Below are the code and all the weights of a small trained network. Each question names an input and a class and asks about switching units off, where a switched-off unit gives its printed mean instead of its output.

import numpy as np


def w(rows, s, z=0):
    codes = np.array(rows[::2]) - 128.0
    scale = np.full(codes.shape[1], s)
    scale[-1] = z or s
    return codes * scale


def f(y):
    return np.maximum(y, 0)


def log_softmax(a):
    a = a - a.max(-1, keepdims=True)
    return a - np.log(np.exp(a).sum(-1, keepdims=True))


def net(x, mask):
    res = np.array(x, float).reshape(1, 6) / 4 @ E
    y = f(res @ A[0][:, :-1].T + A[0][:, -1])
    res = res + np.where(mask, y, B[0][:, -1]) @ B[0][:, :-1]
    return log_softmax(res[-1] @ U[:, :-1].T + U[:, -1])


A, B = {}, {}
E = w([
[55,105,2,141,188,145],'x0',
[119,104,223,197,214,33],'x1',
[105,181,112,248,25,201],'x2',
[250,186,33,77,52,30],'x3',
[106,127,36,139,252,137],'x4',
[53,116,138,33,83,170],'x5',
],0.0072)
A[0] = w([
[129,194,176,192,44,164,146],'n0',
[168,166,211,140,73,195,247],'n1',
[239,121,58,136,126,49,185],'n2',
[69,103,176,14,25,199,221],'n3',
[193,147,118,96,111,42,153],'n4',
[86,165,38,146,141,120,174],'n5',
[108,198,228,205,116,136,173],'n6',
[84,128,75,157,34,175,100],'n7',
[70,166,74,160,106,153,183],'n8',
[142,198,15,95,200,133,209],'n9',
[85,151,1,147,143,83,122],'n10',
[77,67,154,155,232,139,231],'n11',
[190,154,109,123,109,110,142],'n12',
[94,33,220,146,171,116,191],'n13',
[129,122,119,70,208,79,133],'n14',
[223,171,197,106,130,123,254],'n15',
[162,135,32,121,69,174,122],'n16',
[199,161,105,110,16,95,162],'n17',
],0.0096,0.0038)
B[0] = w([
[103,130,87,208,83,75,216],'n0',
[89,129,210,200,17,123,221],'n1',
[245,170,108,56,127,88,245],'n2',
[29,174,197,88,42,179,241],'n3',
[233,179,174,122,131,73,217],'n4',
[124,65,26,82,105,194,197],'n5',
[154,38,177,254,124,114,219],'n6',
[56,171,5,146,139,59,198],'n7',
[62,112,24,147,144,186,194],'n8',
[197,70,79,21,116,198,235],'n9',
[159,82,59,105,124,191,208],'n10',
[54,26,190,61,252,86,251],'n11',
[171,159,91,128,170,105,185],'n12',
[60,86,230,119,193,94,233],'n13',
[90,123,115,49,118,83,208],'n14',
[198,140,195,138,85,51,226],'n15',
[135,159,70,132,128,138,206],'n16',
[106,236,109,152,91,76,240],'n17',
],0.007,0.011)
U = w([
[156,95,162,248,117,124,63],'0',
[80,71,143,101,255,123,248],'1',
[227,220,103,91,107,91,180],'2',
[162,59,29,54,159,233,160],'3',
[91,151,173,44,90,172,93],'4',
[47,194,56,183,117,133,2],'5',
],0.0093,0.0014)

Each question gives the input, the list of numbers given to net, and the class t.
The units are the neurons (one row each of A and B). Each row of codes is followed by its name. A weight is (code - 128) times the scale printed after its matrix; where a second scale follows, it is the last column's (A, B and U).
mask holds one flag per neuron, in row order. A switched-off neuron (its flag False) gives its mean, the last column of its row in B, instead of its output. The means were averaged over made-up inputs and are rounded, as every weight is.
A unit's drop is (log p(t) with every unit on - log p(t) with that unit switched off) / (log p(t) with every unit on - log p(t) with every unit switched off).
The circuit of an input: a set's keep is (log p(t) with only the set's units on - log p(t) with every unit switched off) / (log p(t) with every unit on - log p(t) with every unit switched off). Starting from the 12 units with the biggest drops (on a tie, the unit counted first), units are removed one at a time, each time the one whose removal leaves the highest keep (on an exact tie, the one counted first), for as long as the keep stays at least 0.8.
circuit, biggest first: the units of the circuit, biggest drop first
top k neurons: the k neurons with the biggest drops, biggest first
drop when u is switched off: that unit's drop, to one decimal
input [-3,1,6,2,-1,0], class 0: circuit, biggest first -> [n6]
input [1,-4,-1,-3,1,-1], class 3: circuit, biggest first -> [n13 n17]
input [2,5,-4,8,8,-4], class 3: top 2 neurons -> [n9 n10]
input [8,-7,4,-3,-4,3], class 5: top 2 neurons -> [n7 n3]
input [-4,0,7,-1,0,2], class 0: top 2 neurons -> [n6 n1]
input [6,-3,4,4,-3,4], class 5: top 2 neurons -> [n7 n17]
input [-7,-7,-3,-2,-6,-4], class 0: top 2 neurons -> [n1 n2]
input [3,-5,4,7,-3,3], class 5: top 2 neurons -> [n7 n8]
input [-4,-1,6,-8,4,7], class 5: drop when n7 is switched off -> 0.6
input [4,-5,8,5,-4,-5], class 5: drop when n7 is switched off -> 0.2
input [5,-5,4,-7,-1,4], class 5: drop when n7 is switched off -> 0.1
